Below are the code and all the weights of a small trained network. Each question names an input and a target symbol and asks about switching units off, where a switched-off unit gives its printed mean instead of its output.

import numpy as np


def w(rows, s, z=0):
    codes = np.array(rows[::2]) - 128.0
    scale = np.full(codes.shape[1], s)
    scale[-1] = z or s
    return codes * scale


def norm(h):
    return h / np.sqrt((h * h).mean(-1, keepdims=True) + 1e-5)


def f(y):
    return np.maximum(y, 0)


def softmax(a):
    e = np.exp(a - a.max(-1, keepdims=True))
    return e / e.sum(-1, keepdims=True)


def log_softmax(a):
    a = a - a.max(-1, keepdims=True)
    return a - np.log(np.exp(a).sum(-1, keepdims=True))


def net(x, mask):
    ids = ['αβδελτω'.index(c) for c in x.split()]
    T = len(ids)
    res = E[ids] + P[:T]
    r = norm(res)
    for j in range(2):
        rows = slice(3 * j, 3 * j + 3)
        q, k, v = (r @ M[0][rows].T for M in (Q, K, V))
        z = softmax(np.where(np.tri(T) > 0, q @ k.T / 3**0.5, -1e9)) @ v
        o = O[0][rows]
        res = res + np.where(mask[j], z, o[:, -1]) @ o[:, :-1]
    y = f(norm(res) @ A[0][:, :-1].T + A[0][:, -1])
    res = res + np.where(mask[2:14], y, B[0][:, -1]) @ B[0][:, :-1]
    return log_softmax(norm(res)[-1] @ U[:, :-1].T + U[:, -1])


Q, K, V, O, A, B = {}, {}, {}, {}, {}, {}
E = w([
[119,190,121,174],'α',
[106,97,150,215],'β',
[157,74,186,130],'δ',
[162,147,198,160],'ε',
[182,127,97,155],'λ',
[90,121,79,114],'τ',
[154,88,109,3],'ω',
],0.023)
P = w([
[53,98,179,3],'0',
[176,113,85,90],'1',
[181,121,86,112],'2',
[187,120,92,117],'3',
[190,118,95,120],'4',
[194,116,90,129],'5',
[195,119,94,130],'6',
[192,120,93,135],'7',
[196,119,86,139],'8',
[198,123,89,141],'9',
[206,117,88,145],'10',
[210,117,92,143],'11',
[208,118,91,146],'12',
],0.0063)
Q[0] = w([
[141,242,188,144],'head 0',
[176,171,147,177],'head 0',
[145,75,115,106],'head 0',
[54,151,94,91],'head 1',
[227,131,204,247],'head 1',
[69,117,144,109],'head 1',
],0.013)
K[0] = w([
[254,99,101,141],'head 0',
[170,119,42,151],'head 0',
[106,112,145,67],'head 0',
[144,112,93,181],'head 1',
[40,123,185,112],'head 1',
[173,114,107,92],'head 1',
],0.012)
V[0] = w([
[202,103,78,122],'head 0',
[167,136,113,187],'head 0',
[120,227,214,134],'head 0',
[1,59,148,166],'head 1',
[245,162,150,230],'head 1',
[192,47,49,136],'head 1',
],0.0064)
O[0] = w([
[253,92,64,81,201],'head 0',
[137,88,109,89,187],'head 0',
[119,129,122,160,162],'head 0',
[154,134,209,169,171],'head 1',
[126,173,220,66,167],'head 1',
[229,226,44,55,3],'head 1',
],0.0072,0.0015)
A[0] = w([
[109,66,69,121,52],'neuron 0',
[44,151,133,182,167],'neuron 1',
[175,110,139,131,255],'neuron 2',
[62,92,148,133,61],'neuron 3',
[137,220,154,89,244],'neuron 4',
[178,152,167,2,106],'neuron 5',
[116,18,194,139,131],'neuron 6',
[46,84,45,62,226],'neuron 7',
[105,168,117,89,179],'neuron 8',
[110,40,103,89,88],'neuron 9',
[148,189,125,176,48],'neuron 10',
[59,156,163,234,177],'neuron 11',
],0.013,0.0029)
B[0] = w([
[91,215,237,140,155],'neuron 0',
[209,167,78,186,164],'neuron 1',
[25,124,143,73,224],'neuron 2',
[149,90,45,146,146],'neuron 3',
[141,55,69,172,173],'neuron 4',
[113,166,26,62,186],'neuron 5',
[100,91,59,165,255],'neuron 6',
[55,143,191,188,205],'neuron 7',
[42,76,84,164,156],'neuron 8',
[125,182,93,65,162],'neuron 9',
[85,122,199,88,156],'neuron 10',
[178,182,143,2,220],'neuron 11',
],0.0078,0.0088)
U = w([
[185,213,108,92,100],'α',
[185,106,78,226,197],'β',
[78,9,73,120,95],'δ',
[162,104,222,100,253],'ε',
[174,91,87,98,6],'λ',
[49,142,140,214,179],'τ',
[116,135,87,14,13],'ω',
],0.013,0.0035)

Each question gives the input, a string of symbols that net reads in full, and the target symbol t.
The units are the heads (3 rows each of Q, K, V and O) and the neurons (one row each of A and B). Each row of codes is followed by its name. A weight is (code - 128) times the scale printed after its matrix; where a second scale follows, it is the last column's (O, A, B and U).
mask holds one flag per unit, heads first, then neurons. A switched-off unit (its flag False) gives its mean, the last column of its rows in O or B, instead of its output. The means were averaged over made-up inputs and are rounded, as every weight is.
A unit's drop is (log p(t) with every unit on - log p(t) with that unit switched off) / (log p(t) with every unit on - log p(t) with every unit switched off).
The circuit of an input: a set's keep is (log p(t) with only the set's units on - log p(t) with every unit switched off) / (log p(t) with every unit on - log p(t) with every unit switched off). Starting from the 12 units with the biggest drops (on a tie, the unit counted first), units are removed one at a time, each time the one whose removal leaves the highest keep (on an exact tie, the one counted first), for as long as the keep stays at least 0.8.
units of the circuit, in order: the units of the circuit, biggest drop first
top k neurons: the k neurons with the biggest drops, biggest first
heads that matter: for each layer, one digit per head in row order, 1 if its drop is at least 0.15 and else 0, layers parted by /
drop when u is switched off: that unit's drop, to one decimal
input λ τ ω ε ε δ τ δ ε δ, target ω: heads that matter => 01
input ε β ε α ε λ, target δ: top 3 neurons => (neuron 11; neuron 2; neuron 7)
input τ ε τ λ τ ω α α ε α, target β: heads that matter => 10
input β τ δ α β τ τ ε ε ε β, target β: units of the circuit, in order => (neuron 1; neuron 11)
input β ε β α, target α: units of the circuit, in order => (neuron 11)
input λ ε δ δ ε ε, target ω: units of the circuit, in order => (neuron 5; head 1)
input α ε δ λ ε ε ε τ, target τ: heads that matter => 10
input ε λ ε, target δ: heads that matter => 11
input ε ε δ δ ε τ τ ε δ ε λ δ α, target δ: top 4 neurons => (neuron 4; neuron 11; neuron 10; neuron 7)
input λ δ α α ε τ τ ε ε ω τ ε, target ω: units of the circuit, in order => (neuron 5; neuron 2; head 0)
input ε δ ε τ ε τ δ δ ε β, target β: units of the circuit, in order => (neuron 1; neuron 5; neuron 11)
input λ τ ε β, target ω: heads that matter => 11
input ε ε ε δ β ε τ ε λ ε ε ε, target δ: heads that matter => 11
input ε β δ τ λ, target δ: units of the circuit, in order => (head 1; neuron 2)
input β τ λ, target ε: top 2 neurons => (neuron 6; neuron 5)
input ω δ ε α τ ε ε ε ε τ, target τ: heads that matter => 00
input λ β δ, target ω: drop when head 1 is switched off => 0.7
input τ λ β τ τ α τ β ε, target β: drop when neuron 11 is switched off => 0.5
input ε β ε τ α, target α: drop when neuron 11 is switched off => 1.1
